Here is a tiny trained network, its code and every weight. The questions are about switching its units off for an input and a target symbol, where a switched-off unit gives its printed mean instead of its output.

import numpy as np


def w(rows, s, z=0):
    codes = np.array(rows[::2]) - 128.0
    scale = np.full(codes.shape[1], s)
    scale[-1] = z or s
    return codes * scale


def f(y):
    return np.maximum(y, 0)


def softmax(a):
    e = np.exp(a - a.max(-1, keepdims=True))
    return e / e.sum(-1, keepdims=True)


def log_softmax(a):
    a = a - a.max(-1, keepdims=True)
    return a - np.log(np.exp(a).sum(-1, keepdims=True))


def net(x, mask):
    ids = ['ΓΩαθξπφ'.index(c) for c in x.split()]
    T = len(ids)
    res = E[ids] + P[:T]
    u = 0
    for l in range(2):
        q, k, v = (res @ M[l].T for M in (Q, K, V))
        z = softmax(np.where(np.tri(T) > 0, q @ k.T / 3**0.5, -1e9)) @ v
        res = res + np.where(mask[u], z, O[l][:, -1]) @ O[l][:, :-1]
        u += 1
        y = f(res @ A[l][:, :-1].T + A[l][:, -1])
        res = res + np.where(mask[u : u + 12], y, B[l][:, -1]) @ B[l][:, :-1]
        u += 12
    return log_softmax(res[-1] @ U[:, :-1].T + U[:, -1])


Q, K, V, O, A, B = {}, {}, {}, {}, {}, {}
E = w([
[147,96,205,134],'Γ',
[89,110,123,155],'Ω',
[28,189,186,216],'α',
[128,153,160,106],'θ',
[130,124,139,227],'ξ',
[220,240,172,126],'π',
[143,169,7,57],'φ',
],0.019)
P = w([
[156,3,180,90],'0',
[142,45,175,101],'1',
[138,97,148,126],'2',
[128,125,141,146],'3',
[119,148,144,153],'4',
[101,174,143,161],'5',
[88,194,139,174],'6',
[69,207,154,172],'7',
],0.0072)
Q[0] = w([
[207,92,156,133],'0.h1',
[141,106,7,82],'0.h1',
[140,107,69,102],'0.h1',
],0.017)
K[0] = w([
[47,51,197,55],'0.h1',
[222,52,56,60],'0.h1',
[222,54,103,12],'0.h1',
],0.011)
V[0] = w([
[167,54,92,126],'0.h1',
[2,171,127,142],'0.h1',
[28,203,96,26],'0.h1',
],0.0078)
O[0] = w([
[8,214,235,58,42],'0.h1',
[163,77,1,88,253],'0.h1',
[40,135,41,127,131],'0.h1',
],0.0058,0.0063)
A[0] = w([
[154,151,217,66,125],'0.n1',
[134,152,225,217,69],'0.n2',
[159,110,103,157,69],'0.n3',
[82,108,168,95,185],'0.n4',
[132,178,129,153,253],'0.n5',
[157,10,169,182,98],'0.n6',
[103,142,101,162,189],'0.n7',
[140,36,92,11,40],'0.n8',
[80,200,153,112,164],'0.n9',
[123,127,159,190,69],'0.n10',
[79,114,177,118,144],'0.n11',
[107,71,195,141,119],'0.n12',
],0.011,0.0042)
B[0] = w([
[236,169,180,179,211],'0.n1',
[98,205,125,170,229],'0.n2',
[114,84,182,136,183],'0.n3',
[186,81,124,24,163],'0.n4',
[205,83,96,107,207],'0.n5',
[63,178,164,166,253],'0.n6',
[135,131,169,182,206],'0.n7',
[70,193,90,229,184],'0.n8',
[254,73,104,156,165],'0.n9',
[57,141,141,103,168],'0.n10',
[138,144,160,40,162],'0.n11',
[44,106,115,67,192],'0.n12',
],0.0078,0.0075)
Q[1] = w([
[177,199,50,180],'1.h1',
[171,27,97,147],'1.h1',
[137,211,141,1],'1.h1',
],0.0072)
K[1] = w([
[146,1,114,208],'1.h1',
[141,224,45,204],'1.h1',
[46,111,234,92],'1.h1',
],0.007)
V[1] = w([
[131,56,112,211],'1.h1',
[192,255,60,51],'1.h1',
[42,236,58,147],'1.h1',
],0.006)
O[1] = w([
[149,186,245,95,231],'1.h1',
[162,110,82,134,2],'1.h1',
[61,128,119,77,215],'1.h1',
],0.012,0.0017)
A[1] = w([
[158,151,122,137,1],'1.n1',
[105,107,138,181,83],'1.n2',
[129,55,111,214,126],'1.n3',
[138,134,185,99,65],'1.n4',
[77,9,122,107,107],'1.n5',
[106,105,128,79,66],'1.n6',
[60,123,133,81,117],'1.n7',
[111,84,77,69,56],'1.n8',
[99,127,93,110,177],'1.n9',
[167,175,163,154,186],'1.n10',
[175,88,153,71,59],'1.n11',
[150,146,139,96,62],'1.n12',
],0.015,0.0065)
B[1] = w([
[38,141,81,139,148],'1.n1',
[173,201,186,128,177],'1.n2',
[145,123,155,70,201],'1.n3',
[160,60,107,140,164],'1.n4',
[125,253,120,59,150],'1.n5',
[90,163,77,108,132],'1.n6',
[224,153,112,192,158],'1.n7',
[94,65,186,252,146],'1.n8',
[47,144,188,51,160],'1.n9',
[61,24,94,108,254],'1.n10',
[199,193,127,163,144],'1.n11',
[144,196,115,213,145],'1.n12',
],0.008,0.014)
U = w([
[152,91,74,204,66],'Γ',
[130,118,153,143,29],'Ω',
[131,174,168,255,37],'α',
[52,112,76,143,131],'θ',
[95,6,179,67,140],'ξ',
[240,98,129,101,187],'π',
[152,175,125,54,254],'φ',
],0.0072,0.0055)

Each question gives the input, a string of symbols that net reads in full, and the target symbol t.
The units are the heads (3 rows each of Q, K, V and O) and the neurons (one row each of A and B). Each row of codes is followed by its name. A weight is (code - 128) times the scale printed after its matrix; where a second scale follows, it is the last column's (O, A, B and U).
mask holds one flag per unit, layer by layer, with each layer's heads first. A switched-off unit (its flag False) gives its mean, the last column of its rows in O or B, instead of its output. The means were averaged over made-up inputs and are rounded, as every weight is.
A unit's drop is (log p(t) with every unit on - log p(t) with that unit switched off) / (log p(t) with every unit on - log p(t) with every unit switched off).
The circuit of an input: a set's keep is (log p(t) with only the set's units on - log p(t) with every unit switched off) / (log p(t) with every unit on - log p(t) with every unit switched off). Starting from the 12 units with the biggest drops (on a tie, the unit counted first), units are removed one at a time, each time the one whose removal leaves the highest keep (on an exact tie, the one counted first), for as long as the keep stays at least 0.8.
units of the circuit, in order: the units of the circuit, biggest drop first
unit that matters most: the unit with the biggest drop
k most important neurons: the k neurons with the biggest drops, biggest first
k most important neurons of layer l: the k neurons of layer l with the biggest drops, biggest first
drop of u: that unit's drop, to one decimal
input α π ξ, target π: units of the circuit, in order : [1.h1 0.h1 0.n2 0.n8]
input Ω φ ξ φ α Ω, target φ: units of the circuit, in order : [0.n1 1.n10 0.n2 1.n5]
input Γ θ Ω α α π Γ, target π: unit that matters most : 0.h1
input ξ Ω α Γ, target α: units of the circuit, in order : [0.n8 0.n6 0.h1]
input α φ ξ, target φ: 2 most important neurons of layer 0 : [0.n8 0.n3]
input φ α π Ω, target π: 2 most important neurons : [1.n3 0.n12]
input π φ φ, target θ: 2 most important neurons of layer 0 : [0.n2 0.n8]
input α ξ Ω ξ Ω, target ξ: 3 most important neurons of layer 0 : [0.n2 0.n12 0.n8]
input Γ Γ α Ω Γ, target α: 2 most important neurons of layer 1 : [1.n3 1.n2]
input θ ξ Ω, target φ: 2 most important neurons of layer 1 : [1.n10 1.n5]
input φ Ω Γ α φ φ Γ, target φ: 2 most important neurons : [0.n9 0.n1]
input Ω Γ Γ Ω θ α ξ, target ξ: 2 most important neurons : [1.n10 0.n3]
input Ω ξ π π, target Γ: 3 most important neurons of layer 1 : [1.n10 1.n12 1.n1]
input Ω ξ θ, target π: most important neuron : [1.n11]
input φ π Ω α, target π: 2 most important neurons of layer 1 : [1.n3 1.n10]
input π π Γ Γ φ α, target φ: drop of 0.n3 : 0.3
input φ φ θ π Γ α, target π: drop of 0.n5 : 0.2
input α θ Ω φ Γ, target φ: drop of 1.n10 : 0.3
input α α ξ α, target ξ: drop of 1.n2 : -0.1
input ξ Ω φ, target θ: most important neuron : [1.n9]
